Below is a small trained network, with its code and all its weights. Each question gives an input and a class and asks what happens when units are switched off, that is, made to give their printed mean instead of their output.

import numpy as np


def w(rows, s, z=0):
    codes = np.array(rows[::2]) - 128.0
    scale = np.full(codes.shape[1], s)
    scale[-1] = z or s
    return codes * scale


def f(y):
    return np.maximum(y, 0)


def log_softmax(a):
    a = a - a.max(-1, keepdims=True)
    return a - np.log(np.exp(a).sum(-1, keepdims=True))


def net(x, mask):
    res = np.array(x, float).reshape(1, 3) / 4 @ E
    y = f(res @ A[0][:, :-1].T + A[0][:, -1])
    res = res + np.where(mask, y, B[0][:, -1]) @ B[0][:, :-1]
    return log_softmax(res[-1] @ U[:, :-1].T + U[:, -1])


A, B = {}, {}
E = w([
[153,68,128,113,22,168,156,150,178,104],'x0',
[197,91,202,160,161,178,214,66,180,135],'x1',
[126,82,102,204,138,137,80,100,142,6],'x2',
],0.012)
A[0] = w([
[81,165,102,186,192,91,68,96,88,103,164],'n0',
[54,137,61,100,103,81,67,201,69,131,188],'n1',
[136,173,155,92,144,116,146,146,114,189,247],'n2',
[166,141,168,104,149,143,179,117,128,208,106],'n3',
[250,80,179,145,127,217,194,104,205,116,254],'n4',
[162,140,183,97,130,165,167,132,130,197,107],'n5',
[97,210,97,93,142,90,102,154,65,187,103],'n6',
[144,91,125,187,163,145,94,89,141,67,210],'n7',
[143,52,128,131,75,167,97,162,188,83,190],'n8',
[138,158,125,49,102,110,124,153,104,203,175],'n9',
],0.011,0.0049)
B[0] = w([
[227,175,121,111,203,115,89,203,48,164,202],'n0',
[133,168,81,18,110,204,77,132,134,90,230],'n1',
[72,169,163,76,191,125,169,82,164,159,185],'n2',
[32,119,185,152,198,61,139,142,116,199,180],'n3',
[79,26,72,203,108,90,19,49,222,156,249],'n4',
[55,127,137,132,161,64,124,174,115,171,178],'n5',
[153,198,177,52,155,166,135,88,142,59,200],'n6',
[179,65,133,254,143,125,167,154,107,103,197],'n7',
[98,69,44,114,55,146,177,145,115,111,196],'n8',
[75,125,185,54,171,168,135,53,139,132,189],'n9',
],0.0083,0.022)
U = w([
[114,64,102,183,18,106,127,95,190,88,68],'0',
[116,116,62,93,2,173,125,179,105,92,188],'1',
[148,147,167,137,93,125,146,163,151,141,5],'2',
[128,189,165,63,130,185,117,105,140,81,62],'3',
[63,102,158,137,149,72,123,110,170,224,164],'4',
[182,75,144,203,165,129,138,134,117,91,154],'5',
[107,182,212,123,156,94,240,122,96,155,142],'6',
[193,170,120,129,163,111,91,204,65,116,176],'7',
],0.0094,0.0031)

Each question gives the input, the list of numbers given to net, and the class t.
The units are the neurons (one row each of A and B). Each row of codes is followed by its name. A weight is (code - 128) times the scale printed after its matrix; where a second scale follows, it is the last column's (A, B and U).
mask holds one flag per neuron, in row order. A switched-off neuron (its flag False) gives its mean, the last column of its row in B, instead of its output. The means were averaged over made-up inputs and are rounded, as every weight is.
A unit's drop is (log p(t) with every unit on - log p(t) with that unit switched off) / (log p(t) with every unit on - log p(t) with every unit switched off).
The circuit of an input: a set's keep is (log p(t) with only the set's units on - log p(t) with every unit switched off) / (log p(t) with every unit on - log p(t) with every unit switched off). Starting from all 10 units, units are removed one at a time, each time the one whose removal leaves the highest keep (on an exact tie, the one counted first), for as long as the keep stays at least 0.8.
circuit, biggest first: the units of the circuit, biggest drop first
most important unit: the unit with the biggest drop
top k neurons: the k neurons with the biggest drops, biggest first
drop when u is switched off: that unit's drop, to one decimal
input [-7,-2,8], class 7: circuit, biggest first -> (n0)
input [7,-6,-4], class 3: circuit, biggest first -> (n9 n4)
input [0,-1,3], class 7: circuit, biggest first -> (n4 n9)
input [3,-2,-7], class 6: top 2 neurons -> (n4 n3)
input [-6,-2,-8], class 3: top 4 neurons -> (n6 n1 n7 n9)
input [3,-1,1], class 0: top 2 neurons -> (n1 n0)
input [7,1,-3], class 0: top 2 neurons -> (n8 n0)
input [3,0,-1], class 0: circuit, biggest first -> (n0 n3)
input [-1,-8,3], class 3: top 4 neurons -> (n1 n6 n7 n5)
input [2,-4,8], class 1: circuit, biggest first -> (n8 n4)
input [-6,7,3], class 5: top 3 neurons -> (n7 n2 n9)
input [-6,4,5], class 5: top 2 neurons -> (n7 n1)
input [1,0,2], class 0: top 2 neurons -> (n0 n1)
input [-4,8,5], class 0: circuit, biggest first -> (n4)
input [0,-2,-6], class 3: top 2 neurons -> (n6 n4)
input [0,0,0], class 0: top 2 neurons -> (n0 n3)
input [-8,0,-4], class 6: top 2 neurons -> (n4 n3)
input [0,7,6], class 0: drop when n4 is switched off -> 0.1
input [3,-6,8], class 1: drop when n8 is switched off -> 0.2
input [-1,-8,5], class 7: most important unit -> n0
input [-8,-1,2], class 7: drop when n0 is switched off -> 0.2
